Here is a tiny trained network, its code and every weight. The questions are about switching its units off for an input and a class, where a switched-off unit gives its printed mean instead of its output.

import numpy as np


def w(rows, s, z=0):
    codes = np.array(rows[::2]) - 128.0
    scale = np.full(codes.shape[1], s)
    scale[-1] = z or s
    return codes * scale


def f(y):
    return y / 2 * (1 + np.tanh(0.7978845608 * (y + 0.044715 * y**3)))


def log_softmax(a):
    a = a - a.max(-1, keepdims=True)
    return a - np.log(np.exp(a).sum(-1, keepdims=True))


def net(x, mask):
    res = np.array(x, float).reshape(1, 3) / 4 @ E
    y = f(res @ A[0][:, :-1].T + A[0][:, -1])
    res = res + np.where(mask, y, B[0][:, -1]) @ B[0][:, :-1]
    return log_softmax(res[-1] @ U[:, :-1].T + U[:, -1])


A, B = {}, {}
E = w([
[147,197,80,173,49,111,112,27,96],'x0',
[13,194,107,159,185,123,110,160,186],'x1',
[80,79,169,220,71,110,71,149,119],'x2',
],0.011)
A[0] = w([
[76,51,203,202,104,19,48,160,141,39],'neuron 0',
[175,135,85,99,214,160,177,88,155,47],'neuron 1',
[57,194,156,88,102,129,97,130,200,55],'neuron 2',
[55,70,203,106,213,189,171,186,230,133],'neuron 3',
[71,231,89,132,191,106,177,136,149,147],'neuron 4',
[152,212,27,217,107,144,129,36,135,24],'neuron 5',
[142,211,46,32,214,164,163,115,191,62],'neuron 6',
[182,65,161,90,188,120,115,204,174,25],'neuron 7',
[38,173,140,104,174,167,104,129,146,47],'neuron 8',
[254,81,222,71,126,158,157,106,93,136],'neuron 9',
[110,142,66,32,144,183,210,117,69,229],'neuron 10',
[77,181,152,204,203,116,191,107,146,254],'neuron 11',
[60,128,150,172,166,124,183,101,227,104],'neuron 12',
],0.009,0.008)
B[0] = w([
[110,136,65,179,51,201,101,174,143,216],'neuron 0',
[110,121,59,207,118,250,161,143,136,167],'neuron 1',
[194,55,67,134,167,237,172,68,137,162],'neuron 2',
[104,182,121,103,132,81,157,124,177,245],'neuron 3',
[165,70,157,103,118,95,147,85,108,224],'neuron 4',
[80,184,40,82,179,104,190,87,206,204],'neuron 5',
[81,112,96,147,84,189,62,171,130,222],'neuron 6',
[84,186,42,86,164,118,196,64,174,174],'neuron 7',
[171,72,45,130,135,166,192,64,121,173],'neuron 8',
[152,67,168,119,73,111,198,95,98,232],'neuron 9',
[114,140,129,153,47,114,84,167,126,236],'neuron 10',
[124,72,191,118,64,72,111,93,97,242],'neuron 11',
[158,46,130,132,121,137,142,78,103,183],'neuron 12',
],0.015,0.012)
U = w([
[193,41,120,134,117,173,199,81,82,49],'0',
[81,133,62,206,76,243,93,184,132,78],'1',
[84,202,69,94,158,122,197,95,176,41],'2',
[111,119,181,124,78,73,107,151,83,235],'3',
[189,163,133,81,215,159,106,207,104,5],'4',
[166,161,162,100,208,165,119,182,106,5],'5',
[181,146,126,98,254,152,124,212,93,5],'6',
[206,150,115,79,208,159,101,210,117,5],'7',
],0.018,0.013)

Each question gives the input, the list of numbers given to net, and the class t.
The units are the neurons (one row each of A and B). Each row of codes is followed by its name. A weight is (code - 128) times the scale printed after its matrix; where a second scale follows, it is the last column's (A, B and U).
mask holds one flag per neuron, in row order. A switched-off neuron (its flag False) gives its mean, the last column of its row in B, instead of its output. The means were averaged over made-up inputs and are rounded, as every weight is.
A unit's drop is (log p(t) with every unit on - log p(t) with that unit switched off) / (log p(t) with every unit on - log p(t) with every unit switched off).
The circuit of an input: a set's keep is (log p(t) with only the set's units on - log p(t) with every unit switched off) / (log p(t) with every unit on - log p(t) with every unit switched off). Starting from the 12 units with the biggest drops (on a tie, the unit counted first), units are removed one at a time, each time the one whose removal leaves the highest keep (on an exact tie, the one counted first), for as long as the keep stays at least 0.8.
units of the circuit, in order: the units of the circuit, biggest drop first
unit that matters most: the unit with the biggest drop
k most important neurons: the k neurons with the biggest drops, biggest first
drop when u is switched off: that unit's drop, to one decimal
input [-8,8,8], class 0: 2 most important neurons	(neuron 12; neuron 8)
input [-8,-7,-7], class 2: units of the circuit, in order	(neuron 7)
input [-3,-4,5], class 1: 4 most important neurons	(neuron 0; neuron 4; neuron 11; neuron 12)
input [0,1,3], class 3: units of the circuit, in order	(neuron 1; neuron 2)
input [7,-5,6], class 2: 3 most important neurons	(neuron 5; neuron 6; neuron 10)
input [-7,1,-7], class 1: 3 most important neurons	(neuron 6; neuron 1; neuron 10)
input [5,0,-4], class 2: 2 most important neurons	(neuron 5; neuron 0)
input [3,8,-8], class 0: 2 most important neurons	(neuron 4; neuron 11)
input [1,3,-4], class 1: 2 most important neurons	(neuron 6; neuron 9)
input [-5,2,-4], class 2: 3 most important neurons	(neuron 3; neuron 7; neuron 0)
input [-5,6,-6], class 0: 2 most important neurons	(neuron 4; neuron 8)
input [1,8,8], class 0: 2 most important neurons	(neuron 12; neuron 11)
input [6,-1,-5], class 2: 2 most important neurons	(neuron 5; neuron 0)
input [-3,4,-7], class 1: units of the circuit, in order	(neuron 6)
input [7,0,-5], class 2: 2 most important neurons	(neuron 5; neuron 0)
input [0,2,3], class 3: 2 most important neurons	(neuron 6; neuron 1)
input [5,-7,-8], class 1: 2 most important neurons	(neuron 10; neuron 1)
input [-8,-1,6], class 2: 2 most important neurons	(neuron 3; neuron 7)
input [2,0,-4], class 1: drop when neuron 6 is switched off	0.1
input [-6,7,6], class 0: drop when neuron 12 is switched off	0.4
input [1,-1,-4], class 1: drop when neuron 11 is switched off	0.2
input [3,2,-1], class 3: drop when neuron 7 is switched off	0.1
input [-3,1,0], class 3: unit that matters most	neuron 5
